Below are the code and all the weights of a small trained network. Each question names an input and a class and asks about switching units off, where a switched-off unit gives its printed mean instead of its output.

import numpy as np


def w(rows, s, z=0):
    codes = np.array(rows[::2]) - 128.0
    scale = np.full(codes.shape[1], s)
    scale[-1] = z or s
    return codes * scale


def norm(h):
    return h / np.sqrt((h * h).mean(-1, keepdims=True) + 1e-5)


def f(y):
    return np.maximum(y, 0)


def log_softmax(a):
    a = a - a.max(-1, keepdims=True)
    return a - np.log(np.exp(a).sum(-1, keepdims=True))


def net(x, mask):
    res = np.array(x, float).reshape(1, 7) / 4 @ E
    u = 0
    for l in range(2):
        y = f(norm(res) @ A[l][:, :-1].T + A[l][:, -1])
        res = res + np.where(mask[u : u + 9], y, B[l][:, -1]) @ B[l][:, :-1]
        u += 9
    return log_softmax(norm(res)[-1] @ U[:, :-1].T + U[:, -1])


A, B = {}, {}
E = w([
[127,126,124],'x0',
[123,133,131],'x1',
[4,80,213],'x2',
[129,126,127],'x3',
[55,64,28],'x4',
[131,132,133],'x5',
[75,237,82],'x6',
],0.0013)
A[0] = w([
[221,196,223,182],'L0N0',
[153,239,216,165],'L0N1',
[149,182,77,211],'L0N2',
[92,26,158,224],'L0N3',
[56,142,234,251],'L0N4',
[144,189,182,200],'L0N5',
[179,2,123,100],'L0N6',
[51,43,26,124],'L0N7',
[56,195,116,225],'L0N8',
],0.0031,0.0012)
B[0] = w([
[101,61,98,235],'L0N0',
[111,101,111,218],'L0N1',
[100,180,94,206],'L0N2',
[148,162,172,244],'L0N3',
[142,147,44,244],'L0N4',
[122,48,106,194],'L0N5',
[91,188,253,216],'L0N6',
[179,69,147,252],'L0N7',
[149,83,150,218],'L0N8',
],0.0044,0.002)
A[1] = w([
[49,180,110,157],'L1N0',
[3,118,181,79],'L1N1',
[38,111,161,90],'L1N2',
[174,121,95,56],'L1N3',
[90,194,28,226],'L1N4',
[132,206,107,207],'L1N5',
[85,55,37,202],'L1N6',
[165,120,50,26],'L1N7',
[186,132,78,8],'L1N8',
],0.0052,0.0011)
B[1] = w([
[99,96,240,157],'L1N0',
[160,213,58,182],'L1N1',
[165,229,2,171],'L1N2',
[73,230,80,153],'L1N3',
[86,131,196,209],'L1N4',
[104,26,169,152],'L1N5',
[210,58,177,252],'L1N6',
[173,175,129,177],'L1N7',
[137,128,52,158],'L1N8',
],0.0034,0.004)
U = w([
[152,71,116,223],'0',
[154,232,29,145],'1',
[39,129,254,180],'2',
[152,126,153,86],'3',
[139,121,151,107],'4',
[133,116,144,7],'5',
],0.0063,0.002)

Each question gives the input, the list of numbers given to net, and the class t.
The units are the neurons (one row each of A and B). Each row of codes is followed by its name. A weight is (code - 128) times the scale printed after its matrix; where a second scale follows, it is the last column's (A, B and U).
mask holds one flag per neuron, layer by layer. A switched-off neuron (its flag False) gives its mean, the last column of its row in B, instead of its output. The means were averaged over made-up inputs and are rounded, as every weight is.
A unit's drop is (log p(t) with every unit on - log p(t) with that unit switched off) / (log p(t) with every unit on - log p(t) with every unit switched off).
most important unit: the unit with the biggest drop
top k neurons: the k neurons with the biggest drops, biggest first
k most important neurons of layer l: the k neurons of layer l with the biggest drops, biggest first
drop of u: that unit's drop, to one decimal
input [1,1,6,-1,-3,6,-1], class 1: most important unit => L0N7
input [-7,-3,8,5,-7,6,-5], class 1: top 4 neurons => [L1N1 L1N2 L0N7 L0N4]
input [0,-3,3,-1,-5,3,4], class 0: 2 most important neurons of layer 0 => [L0N5 L0N0]
input [0,-1,5,-1,-8,-7,4], class 0: 4 most important neurons of layer 0 => [L0N6 L0N4 L0N5 L0N0]
input [-7,0,-3,2,-2,-6,7], class 2: 2 most important neurons of layer 0 => [L0N7 L0N2]
input [0,7,0,-3,5,4,7], class 2: 2 most important neurons of layer 1 => [L1N4 L1N0]
input [-1,-5,5,7,-8,-4,1], class 0: 4 most important neurons of layer 0 => [L0N6 L0N5 L0N0 L0N4]
input [3,-3,0,-6,4,-2,-8], class 2: top 2 neurons => [L0N6 L1N6]
input [-1,-6,8,-2,-4,4,-7], class 1: 3 most important neurons of layer 0 => [L0N7 L0N4 L0N8]
input [1,-1,8,-5,-1,-4,3], class 1: top 2 neurons => [L1N2 L1N1]
input [1,4,-4,0,2,-2,-6], class 2: 2 most important neurons of layer 0 => [L0N6 L0N4]
input [5,3,8,-5,-3,6,-2], class 1: drop of L0N6 => 0.0
input [-4,2,4,-2,-6,5,5], class 0: drop of L0N4 => 0.5
input [-5,6,0,4,4,8,7], class 2: drop of L1N4 => 0.2
input [4,-1,5,-1,1,-8,-2], class 1: most important neuron of layer 1 => [L1N6]
